Below are the code and all the weights of a small trained network. Each question names an input and a target symbol and asks about switching units off, where a switched-off unit gives its printed mean instead of its output.

import numpy as np


def w(rows, s, z=0):
    codes = np.array(rows[::2]) - 128.0
    scale = np.full(codes.shape[1], s)
    scale[-1] = z or s
    return codes * scale


def f(y):
    return np.maximum(y, 0)


def softmax(a):
    e = np.exp(a - a.max(-1, keepdims=True))
    return e / e.sum(-1, keepdims=True)


def log_softmax(a):
    a = a - a.max(-1, keepdims=True)
    return a - np.log(np.exp(a).sum(-1, keepdims=True))


def net(x, mask):
    ids = ['αβγδημπτω'.index(c) for c in x.split()]
    T = len(ids)
    res = E[ids] + P[:T]
    r = res
    for j in range(2):
        rows = slice(2 * j, 2 * j + 2)
        q, k, v = (r @ M[0][rows].T for M in (Q, K, V))
        z = softmax(np.where(np.tri(T) > 0, q @ k.T / 2**0.5, -1e9)) @ v
        o = O[0][rows]
        res = res + np.where(mask[j], z, o[:, -1]) @ o[:, :-1]
    y = f(res @ A[0][:, :-1].T + A[0][:, -1])
    res = res + np.where(mask[2:10], y, B[0][:, -1]) @ B[0][:, :-1]
    return log_softmax(res[-1] @ U[:, :-1].T + U[:, -1])


Q, K, V, O, A, B = {}, {}, {}, {}, {}, {}
E = w([
[127,99,84,42,85,179,136],'α',
[176,154,135,134,195,242,15],'β',
[133,237,138,254,158,156,75],'γ',
[115,135,124,155,39,131,127],'δ',
[84,180,48,63,180,111,137],'η',
[160,78,165,137,137,128,57],'μ',
[34,143,105,124,27,160,110],'π',
[86,172,132,118,138,79,31],'τ',
[166,210,34,204,142,109,177],'ω',
],0.0097)
P = w([
[152,227,200,23,32,181,218],'0',
[9,17,136,182,213,73,195],'1',
[154,156,37,163,83,78,32],'2',
[220,213,61,117,45,174,95],'3',
[47,2,138,183,159,107,174],'4',
[165,171,56,159,43,95,56],'5',
[134,57,154,119,80,177,162],'6',
[83,27,140,167,147,117,168],'7',
],0.0063)
Q[0] = w([
[43,43,186,180,119,98,207],'head 1',
[148,56,133,98,98,48,187],'head 1',
[67,38,196,127,164,148,186],'head 2',
[137,194,3,118,42,139,34],'head 2',
],0.0075)
K[0] = w([
[56,23,37,250,140,97,51],'head 1',
[121,154,47,143,135,166,95],'head 1',
[126,59,40,198,181,116,52],'head 2',
[170,255,228,46,108,208,183],'head 2',
],0.007)
V[0] = w([
[199,137,181,235,95,37,135],'head 1',
[82,112,106,65,201,196,181],'head 1',
[35,164,3,77,163,37,207],'head 2',
[15,46,151,57,1,104,210],'head 2',
],0.0065)
O[0] = w([
[188,197,233,144,206,43,134,24],'head 1',
[67,85,33,140,96,186,205,101],'head 1',
[39,129,61,124,53,62,67,4],'head 2',
[136,1,205,211,71,73,135,78],'head 2',
],0.008,0.0015)
A[0] = w([
[81,62,127,32,229,41,183,109],'neuron 1',
[137,153,144,114,142,146,84,55],'neuron 2',
[61,84,28,152,123,162,63,200],'neuron 3',
[168,119,144,112,119,192,118,1],'neuron 4',
[177,116,192,72,14,148,163,76],'neuron 5',
[133,112,113,143,122,180,25,78],'neuron 6',
[72,14,112,75,204,99,146,63],'neuron 7',
[136,81,142,1,129,168,218,165],'neuron 8',
],0.0073,0.0048)
B[0] = w([
[197,131,42,185,77,26,20,147],'neuron 1',
[111,76,78,88,98,84,202,144],'neuron 2',
[125,156,219,64,165,143,231,255],'neuron 3',
[112,40,127,228,31,40,48,141],'neuron 4',
[220,117,134,116,235,12,177,159],'neuron 5',
[112,52,141,53,90,34,197,170],'neuron 6',
[214,188,51,122,27,189,16,154],'neuron 7',
[119,158,128,255,166,178,56,180],'neuron 8',
],0.0066,0.0069)
U = w([
[127,73,162,208,82,84,184,137],'α',
[189,193,183,45,198,212,181,18],'β',
[156,225,17,64,77,84,81,138],'γ',
[107,123,227,249,216,104,111,213],'δ',
[3,151,159,111,49,169,158,10],'η',
[164,129,78,191,34,246,34,157],'μ',
[189,25,154,224,125,69,86,74],'π',
[134,84,54,188,176,87,237,250],'τ',
[90,201,182,60,89,49,42,218],'ω',
],0.0063,0.0016)

Each question gives the input, a string of symbols that net reads in full, and the target symbol t.
The units are the heads (2 rows each of Q, K, V and O) and the neurons (one row each of A and B). Each row of codes is followed by its name. A weight is (code - 128) times the scale printed after its matrix; where a second scale follows, it is the last column's (O, A, B and U).
mask holds one flag per unit, heads first, then neurons. A switched-off unit (its flag False) gives its mean, the last column of its rows in O or B, instead of its output. The means were averaged over made-up inputs and are rounded, as every weight is.
A unit's drop is (log p(t) with every unit on - log p(t) with that unit switched off) / (log p(t) with every unit on - log p(t) with every unit switched off).
The circuit of an input: a set's keep is (log p(t) with only the set's units on - log p(t) with every unit switched off) / (log p(t) with every unit on - log p(t) with every unit switched off). Starting from all 10 units, units are removed one at a time, each time the one whose removal leaves the highest keep (on an exact tie, the one counted first), for as long as the keep stays at least 0.8.
circuit, biggest first: the units of the circuit, biggest drop first
k most important neurons: the k neurons with the biggest drops, biggest first
which heads matter: for each layer, one digit per head in row order, 1 if its drop is at least 0.15 and else 0, layers parted by /
drop of u: that unit's drop, to one decimal
input β η δ, target β: circuit, biggest first -> (head 2)
input π β β ω, target α: which heads matter -> 01
input π δ δ, target π: which heads matter -> 01
input η η π, target η: circuit, biggest first -> (head 1; neuron 3; head 2)
input γ ω γ ω, target β: which heads matter -> 11
input ω τ π η η, target γ: 2 most important neurons -> (neuron 7; neuron 1)
input η δ μ γ, target η: circuit, biggest first -> (head 1; head 2; neuron 3)
input τ μ π β α, target μ: circuit, biggest first -> (neuron 7; neuron 8)
input δ α δ α, target π: circuit, biggest first -> (head 2; neuron 5)
input γ μ π δ, target β: which heads matter -> 11
input η τ γ γ η π, target η: circuit, biggest first -> (head 2; neuron 3; head 1)
input α η η η β γ, target α: circuit, biggest first -> (head 2; head 1; neuron 3)
input μ γ τ μ δ ω ω η, target γ: 2 most important neurons -> (neuron 1; neuron 7)
input π β β, target α: 2 most important neurons -> (neuron 6; neuron 3)
input τ γ μ β γ ω π α, target μ: most important neuron -> (neuron 8)
input δ π μ μ, target π: 2 most important neurons -> (neuron 3; neuron 5)
input π τ β π α δ, target π: drop of head 1 -> 0.0
input β π ω π ω π, target β: drop of head 2 -> 0.5
input β ω ω, target β: drop of neuron 8 -> 0.0
input α γ η β α π, target α: most important neuron -> (neuron 5)
